Below are the code and all the weights of a small trained network. Each question names an input and a class and asks about switching units off, where a switched-off unit gives its printed mean instead of its output.

import numpy as np


def w(rows, s, z=0):
    codes = np.array(rows[::2]) - 128.0
    scale = np.full(codes.shape[1], s)
    scale[-1] = z or s
    return codes * scale


def norm(h):
    return h / np.sqrt((h * h).mean(-1, keepdims=True) + 1e-5)


def f(y):
    return y / 2 * (1 + np.tanh(0.7978845608 * (y + 0.044715 * y**3)))


def log_softmax(a):
    a = a - a.max(-1, keepdims=True)
    return a - np.log(np.exp(a).sum(-1, keepdims=True))


def net(x, mask):
    res = np.array(x, float).reshape(1, 7) / 4 @ E
    u = 0
    for l in range(4):
        y = f(norm(res) @ A[l][:, :-1].T + A[l][:, -1])
        res = res + np.where(mask[u : u + 3], y, B[l][:, -1]) @ B[l][:, :-1]
        u += 3
    return log_softmax(norm(res)[-1] @ U[:, :-1].T + U[:, -1])


A, B = {}, {}
E = w([
[253,164,74,170,166,83,241,168],'x0',
[120,130,108,121,121,121,131,107],'x1',
[129,124,138,136,123,133,127,137],'x2',
[106,145,205,117,155,130,232,59],'x3',
[253,219,86,153,48,212,176,102],'x4',
[122,130,104,110,131,114,124,101],'x5',
[130,125,127,131,125,130,131,125],'x6',
],0.007)
A[0] = w([
[254,124,89,146,95,150,94,105,78],'0.n0',
[143,245,173,118,90,252,57,70,3],'0.n1',
[162,44,81,207,187,15,132,164,61],'0.n2',
],0.0056,0.0022)
B[0] = w([
[172,207,138,164,183,175,99,126,221],'0.n0',
[55,91,95,5,106,204,117,128,252],'0.n1',
[235,106,117,21,87,149,117,155,250],'0.n2',
],0.011,0.0033)
A[1] = w([
[73,101,106,115,18,14,84,139,153],'1.n0',
[179,66,84,80,99,2,171,153,4],'1.n1',
[193,101,91,109,53,209,28,218,215],'1.n2',
],0.0054,0.0031)
B[1] = w([
[129,74,125,233,255,143,32,179,158],'1.n0',
[135,134,188,112,157,34,220,247,154],'1.n1',
[70,45,39,118,144,132,116,105,254],'1.n2',
],0.0072,0.0069)
A[2] = w([
[155,50,98,188,78,161,59,144,19],'2.n0',
[140,148,58,156,9,51,137,221,3],'2.n1',
[166,124,233,119,150,6,253,170,8],'2.n2',
],0.0047,0.0028)
B[2] = w([
[125,235,123,149,178,33,63,206,146],'2.n0',
[146,124,76,116,223,168,70,140,104],'2.n1',
[93,234,127,160,1,33,136,181,250],'2.n2',
],0.0099,0.0017)
A[3] = w([
[95,97,199,30,159,166,223,27,178],'3.n0',
[22,236,54,122,4,178,50,90,4],'3.n1',
[110,1,199,85,128,96,113,64,231],'3.n2',
],0.0045,0.0037)
B[3] = w([
[104,134,246,128,146,155,160,127,230],'3.n0',
[46,87,125,100,123,183,112,175,167],'3.n1',
[173,154,172,158,149,22,184,134,254],'3.n2',
],0.011,0.0038)
U = w([
[37,73,119,192,170,59,2,168,15],'0',
[52,123,224,165,141,88,163,63,254],'1',
[44,92,61,65,91,186,73,127,159],'2',
[40,139,221,55,79,197,194,86,66],'3',
[178,80,74,49,164,91,130,187,98],'4',
[129,192,164,130,54,50,206,161,124],'5',
[207,197,42,234,122,184,99,83,135],'6',
[188,236,167,188,47,177,224,32,75],'7',
],0.0085,0.0031)

Each question gives the input, the list of numbers given to net, and the class t.
The units are the neurons (one row each of A and B). Each row of codes is followed by its name. A weight is (code - 128) times the scale printed after its matrix; where a second scale follows, it is the last column's (A, B and U).
mask holds one flag per neuron, layer by layer. A switched-off neuron (its flag False) gives its mean, the last column of its row in B, instead of its output. The means were averaged over made-up inputs and are rounded, as every weight is.
A unit's drop is (log p(t) with every unit on - log p(t) with that unit switched off) / (log p(t) with every unit on - log p(t) with every unit switched off).
The circuit of an input: a set's keep is (log p(t) with only the set's units on - log p(t) with every unit switched off) / (log p(t) with every unit on - log p(t) with every unit switched off). Starting from all 12 units, units are removed one at a time, each time the one whose removal leaves the highest keep (on an exact tie, the one counted first), for as long as the keep stays at least 0.8.
circuit, biggest first: the units of the circuit, biggest drop first
k most important neurons: the k neurons with the biggest drops, biggest first
top k neurons in layer l: the k neurons of layer l with the biggest drops, biggest first
drop of u: that unit's drop, to one decimal
input [2,-6,-8,3,0,2,2], class 5: 2 most important neurons : [2.n2 0.n0]
input [-3,-5,8,-5,8,3,-1], class 2: circuit, biggest first : [0.n1]
input [2,5,-5,1,-2,6,-8], class 5: top 2 neurons in layer 1 : [1.n1 1.n2]
input [-1,-3,-2,3,4,-1,5], class 3: circuit, biggest first : [0.n1 3.n0]
input [-3,3,-6,4,6,0,5], class 3: circuit, biggest first : [3.n0 0.n1]
input [-7,8,-3,-4,0,-5,6], class 0: circuit, biggest first : [1.n0 0.n2]
input [-3,-1,1,4,8,-8,-6], class 3: 2 most important neurons : [0.n1 3.n0]
input [4,5,4,-2,1,-7,-8], class 6: 2 most important neurons : [0.n0 0.n1]
input [1,2,-5,-1,2,1,7], class 6: drop of 0.n0 : 1.2
input [-2,3,8,5,8,3,4], class 3: drop of 0.n1 : 0.5
input [3,1,-1,-1,2,-2,4], class 6: drop of 3.n2 : 0.1
input [1,-6,2,-1,2,1,2], class 6: top 2 neurons in layer 0 : [0.n0 0.n2]
input [4,8,-7,5,-2,8,2], class 5: top 2 neurons in layer 0 : [0.n0 0.n1]
input [-3,5,-2,2,-1,8,4], class 1: top neuron in layer 3 : [3.n2]
